Here is a tiny trained network, its code and every weight. The questions are about switching its units off for an input and a class, where a switched-off unit gives its printed mean instead of its output.

import numpy as np


def w(rows, s, z=0):
    codes = np.array(rows[::2]) - 128.0
    scale = np.full(codes.shape[1], s)
    scale[-1] = z or s
    return codes * scale


def f(y):
    return np.maximum(y, 0)


def log_softmax(a):
    a = a - a.max(-1, keepdims=True)
    return a - np.log(np.exp(a).sum(-1, keepdims=True))


def net(x, mask):
    res = np.array(x, float).reshape(1, 3) / 4 @ E
    y = f(res @ A[0][:, :-1].T + A[0][:, -1])
    res = res + np.where(mask, y, B[0][:, -1]) @ B[0][:, :-1]
    return log_softmax(res[-1] @ U[:, :-1].T + U[:, -1])


A, B = {}, {}
E = w([
[134,118,52,116,29,86,175,38],'x0',
[149,222,53,176,91,173,2,153],'x1',
[165,212,125,84,164,218,176,61],'x2',
],0.0091)
A[0] = w([
[129,155,89,116,71,72,129,73,59],'N1',
[161,189,84,168,111,118,52,132,33],'N2',
[83,85,120,221,64,75,79,190,226],'N3',
[145,168,154,66,155,210,138,54,29],'N4',
[112,99,157,136,211,156,90,199,46],'N5',
[130,162,26,178,74,95,17,173,195],'N6',
[102,172,138,100,203,144,94,192,89],'N7',
[75,41,206,108,165,51,247,101,71],'N8',
[118,70,129,214,84,51,78,163,21],'N9',
[70,45,103,163,85,56,73,209,20],'N10',
[116,175,171,144,189,142,113,222,56],'N11',
[105,95,121,186,130,65,106,181,46],'N12',
[127,118,86,87,27,106,160,117,36],'N13',
[159,39,133,181,104,84,117,167,254],'N14',
[160,165,119,89,173,212,146,68,225],'N15',
[102,99,134,152,95,84,105,155,65],'N16',
[182,203,89,91,179,182,140,78,50],'N17',
[150,203,88,161,115,169,25,116,74],'N18',
[166,122,18,147,2,57,154,24,70],'N19',
[123,160,32,139,115,145,53,160,39],'N20',
],0.0098,0.0097)
B[0] = w([
[132,86,86,171,177,222,134,216,155],'N1',
[41,51,141,75,151,87,209,187,161],'N2',
[143,117,62,200,55,164,146,53,252],'N3',
[30,114,27,161,87,182,227,121,161],'N4',
[166,62,132,222,196,192,79,223,172],'N5',
[190,68,149,106,98,49,192,132,239],'N6',
[148,89,110,193,138,178,98,152,170],'N7',
[128,33,149,65,98,37,191,215,241],'N8',
[50,139,38,165,99,212,223,133,176],'N9',
[18,121,47,151,104,167,208,176,192],'N10',
[198,83,113,191,176,198,94,202,172],'N11',
[70,135,56,155,115,177,193,136,164],'N12',
[132,90,134,194,188,164,144,229,155],'N13',
[192,139,87,205,38,136,142,56,248],'N14',
[147,159,88,196,43,107,144,55,214],'N15',
[95,121,27,190,64,163,215,131,154],'N16',
[44,193,10,175,58,157,175,101,167],'N17',
[140,69,135,104,104,68,200,174,185],'N18',
[178,118,160,213,226,216,60,209,210],'N19',
[89,28,152,84,167,70,211,232,165],'N20',
],0.011,0.015)
U = w([
[31,142,61,155,75,191,173,95,44],'0',
[120,40,152,77,145,20,191,217,80],'1',
[191,94,122,196,222,231,76,218,117],'2',
[237,149,138,170,53,87,105,44,242],'3',
[193,230,240,18,146,17,34,23,5],'4',
[244,225,252,20,227,242,22,19,5],'5',
[199,225,241,14,117,34,10,9,5],'6',
],0.012,0.011)

Each question gives the input, the list of numbers given to net, and the class t.
The units are the neurons (one row each of A and B). Each row of codes is followed by its name. A weight is (code - 128) times the scale printed after its matrix; where a second scale follows, it is the last column's (A, B and U).
mask holds one flag per neuron, in row order. A switched-off neuron (its flag False) gives its mean, the last column of its row in B, instead of its output. The means were averaged over made-up inputs and are rounded, as every weight is.
A unit's drop is (log p(t) with every unit on - log p(t) with that unit switched off) / (log p(t) with every unit on - log p(t) with every unit switched off).
The circuit of an input: a set's keep is (log p(t) with only the set's units on - log p(t) with every unit switched off) / (log p(t) with every unit on - log p(t) with every unit switched off). Starting from the 12 units with the biggest drops (on a tie, the unit counted first), units are removed one at a time, each time the one whose removal leaves the highest keep (on an exact tie, the one counted first), for as long as the keep stays at least 0.8.
units of the circuit, in order: the units of the circuit, biggest drop first
unit that matters most: the unit with the biggest drop
k most important neurons: the k neurons with the biggest drops, biggest first
drop of u: that unit's drop, to one decimal
input [5,-3,-3], class 2: units of the circuit, in order	(N19)
input [-8,1,8], class 0: 3 most important neurons	(N17; N4; N15)
input [-1,1,3], class 3: units of the circuit, in order	(N10; N9)
input [8,7,0], class 2: 2 most important neurons	(N19; N8)
input [-7,-6,4], class 2: 3 most important neurons	(N6; N5; N11)
input [-6,-8,7], class 1: 4 most important neurons	(N8; N3; N14; N9)
input [-7,-1,-6], class 2: 4 most important neurons	(N5; N11; N15; N17)
input [7,8,-6], class 1: 3 most important neurons	(N6; N20; N2)
input [-6,7,8], class 0: 3 most important neurons	(N17; N15; N8)
input [8,-7,6], class 2: 2 most important neurons	(N19; N6)
input [7,-8,0], class 1: drop of N8	7.4
input [4,-8,0], class 1: drop of N8	0.1
input [6,4,3], class 2: drop of N19	0.8
input [7,8,1], class 1: unit that matters most	N6
input [8,5,4], class 2: drop of N19	1.0
